Below are the code and all the weights of a small trained network. Each question names an input and a target symbol and asks about switching units off, where a switched-off unit gives its printed mean instead of its output.

import numpy as np


def w(rows, s, z=0):
    codes = np.array(rows[::2]) - 128.0
    scale = np.full(codes.shape[1], s)
    scale[-1] = z or s
    return codes * scale


def f(y):
    return y / 2 * (1 + np.tanh(0.7978845608 * (y + 0.044715 * y**3)))


def softmax(a):
    e = np.exp(a - a.max(-1, keepdims=True))
    return e / e.sum(-1, keepdims=True)


def log_softmax(a):
    a = a - a.max(-1, keepdims=True)
    return a - np.log(np.exp(a).sum(-1, keepdims=True))


def net(x, mask):
    ids = ['γζηλμξσω'.index(c) for c in x.split()]
    T = len(ids)
    res = E[ids] + P[:T]
    r = res
    for j in range(3):
        rows = slice(2 * j, 2 * j + 2)
        q, k, v = (r @ M[0][rows].T for M in (Q, K, V))
        z = softmax(np.where(np.tri(T) > 0, q @ k.T / 2**0.5, -1e9)) @ v
        o = O[0][rows]
        res = res + np.where(mask[j], z, o[:, -1]) @ o[:, :-1]
    y = f(res @ A[0][:, :-1].T + A[0][:, -1])
    res = res + np.where(mask[3:15], y, B[0][:, -1]) @ B[0][:, :-1]
    return log_softmax(res[-1] @ U[:, :-1].T + U[:, -1])


Q, K, V, O, A, B = {}, {}, {}, {}, {}, {}
E = w([
[109,88,100,162,189],'γ',
[188,156,127,45,180],'ζ',
[50,79,143,142,124],'η',
[248,69,54,167,115],'λ',
[245,154,113,94,92],'μ',
[137,109,183,124,151],'ξ',
[167,38,195,48,102],'σ',
[109,176,117,157,96],'ω',
],0.013)
P = w([
[151,142,144,192,152],'0',
[150,135,149,190,154],'1',
[66,106,114,65,110],'2',
[163,79,121,80,252],'3',
[162,139,132,171,96],'4',
[65,113,70,63,56],'5',
[172,22,168,113,236],'6',
[158,144,128,175,98],'7',
[98,97,98,81,50],'8',
],0.014)
Q[0] = w([
[141,96,137,128,192],'H0',
[117,247,129,73,100],'H0',
[114,49,101,107,183],'H1',
[72,147,138,180,102],'H1',
[99,161,174,188,71],'H2',
[167,164,158,121,139],'H2',
],0.014)
K[0] = w([
[96,116,159,165,235],'H0',
[75,254,102,138,50],'H0',
[62,91,50,99,77],'H1',
[89,103,164,154,180],'H1',
[171,142,245,106,163],'H2',
[96,182,149,75,142],'H2',
],0.012)
V[0] = w([
[135,106,166,84,66],'H0',
[45,134,191,100,193],'H0',
[94,39,158,157,48],'H1',
[175,217,85,11,2],'H1',
[25,150,109,53,93],'H2',
[165,68,31,98,79],'H2',
],0.0079)
O[0] = w([
[137,154,121,107,86,47],'H0',
[98,122,166,100,161,139],'H0',
[85,79,36,97,75,164],'H1',
[131,253,103,58,148,65],'H1',
[28,94,135,197,177,3],'H2',
[190,74,94,116,205,226],'H2',
],0.011,0.0048)
A[0] = w([
[146,153,244,128,131,106],'N0',
[53,160,187,68,70,112],'N1',
[50,112,167,79,116,79],'N2',
[155,181,83,94,102,253],'N3',
[164,166,142,129,125,158],'N4',
[102,60,99,132,111,199],'N5',
[168,194,106,171,157,147],'N6',
[164,116,178,152,81,217],'N7',
[102,101,61,183,112,247],'N8',
[108,108,122,64,170,56],'N9',
[166,120,190,172,220,96],'N10',
[150,115,67,97,166,99],'N11',
],0.011,0.0037)
B[0] = w([
[72,164,109,72,62,151],'N0',
[236,160,87,189,135,136],'N1',
[140,133,163,255,127,137],'N2',
[107,107,179,103,190,219],'N3',
[77,147,116,147,144,154],'N4',
[93,111,134,94,194,254],'N5',
[105,176,167,166,155,161],'N6',
[88,153,39,104,146,210],'N7',
[106,163,146,144,162,226],'N8',
[148,187,48,188,84,199],'N9',
[172,112,200,144,61,250],'N10',
[98,135,128,133,56,250],'N11',
],0.0088,0.0094)
U = w([
[200,56,201,138,161,105],'γ',
[173,159,210,91,141,208],'ζ',
[38,127,98,123,202,94],'η',
[238,137,38,178,114,27],'λ',
[144,202,97,130,224,28],'μ',
[119,114,124,125,48,151],'ξ',
[130,106,46,2,160,251],'σ',
[90,179,77,217,88,147],'ω',
],0.008,0.0021)

Each question gives the input, a string of symbols that net reads in full, and the target symbol t.
The units are the heads (2 rows each of Q, K, V and O) and the neurons (one row each of A and B). Each row of codes is followed by its name. A weight is (code - 128) times the scale printed after its matrix; where a second scale follows, it is the last column's (O, A, B and U).
mask holds one flag per unit, heads first, then neurons. A switched-off unit (its flag False) gives its mean, the last column of its rows in O or B, instead of its output. The means were averaged over made-up inputs and are rounded, as every weight is.
A unit's drop is (log p(t) with every unit on - log p(t) with that unit switched off) / (log p(t) with every unit on - log p(t) with every unit switched off).
The circuit of an input: a set's keep is (log p(t) with only the set's units on - log p(t) with every unit switched off) / (log p(t) with every unit on - log p(t) with every unit switched off). Starting from the 12 units with the biggest drops (on a tie, the unit counted first), units are removed one at a time, each time the one whose removal leaves the highest keep (on an exact tie, the one counted first), for as long as the keep stays at least 0.8.
circuit, biggest first: the units of the circuit, biggest drop first
unit that matters most: the unit with the biggest drop
top k neurons: the k neurons with the biggest drops, biggest first
heads that matter: for each layer, one digit per head in row order, 1 if its drop is at least 0.15 and else 0, layers parted by /
input γ γ λ η η, target η: top 3 neurons : N7; N5; N10
input γ γ λ γ γ ζ ω, target ζ: circuit, biggest first : H1; N10; N7
input γ γ γ ω λ σ γ, target σ: heads that matter : 010
input ω ζ γ γ σ, target σ: circuit, biggest first : N7; N10
input μ ζ ω ξ ζ λ γ, target λ: unit that matters most : H1
input γ ζ λ ζ, target λ: heads that matter : 001
input γ γ ζ γ η, target η: circuit, biggest first : N7; N5; H1
input ω λ η ζ, target η: heads that matter : 011
input γ γ ω γ, target ω: top 2 neurons : N9; N3
input ξ μ γ γ γ γ, target η: heads that matter : 001
input γ γ γ γ λ λ ζ, target λ: heads that matter : 011
input γ γ λ μ, target λ: circuit, biggest first : N9; H2; N5
input λ λ λ ξ, target λ: heads that matter : 011
input γ γ γ μ, target γ: heads that matter : 011
input σ γ σ, target λ: unit that matters most : N1
input σ γ ζ, target μ: circuit, biggest first : H1; N1; H2
input σ ζ γ ζ ζ, target ζ: circuit, biggest first : H1; N10
input γ λ γ γ, target γ: top 2 neurons : N10; N7
input γ λ ω γ γ η γ η λ, target σ: circuit, biggest first : H1; N10
input γ ζ ξ σ γ μ ξ, target μ: circuit, biggest first : H1
input λ ζ γ λ λ λ γ η η, target σ: circuit, biggest first : H2; N10
input γ γ γ γ γ ζ γ, target ζ: top 2 neurons : N10; N7
input γ γ σ γ γ, target γ: heads that matter : 110
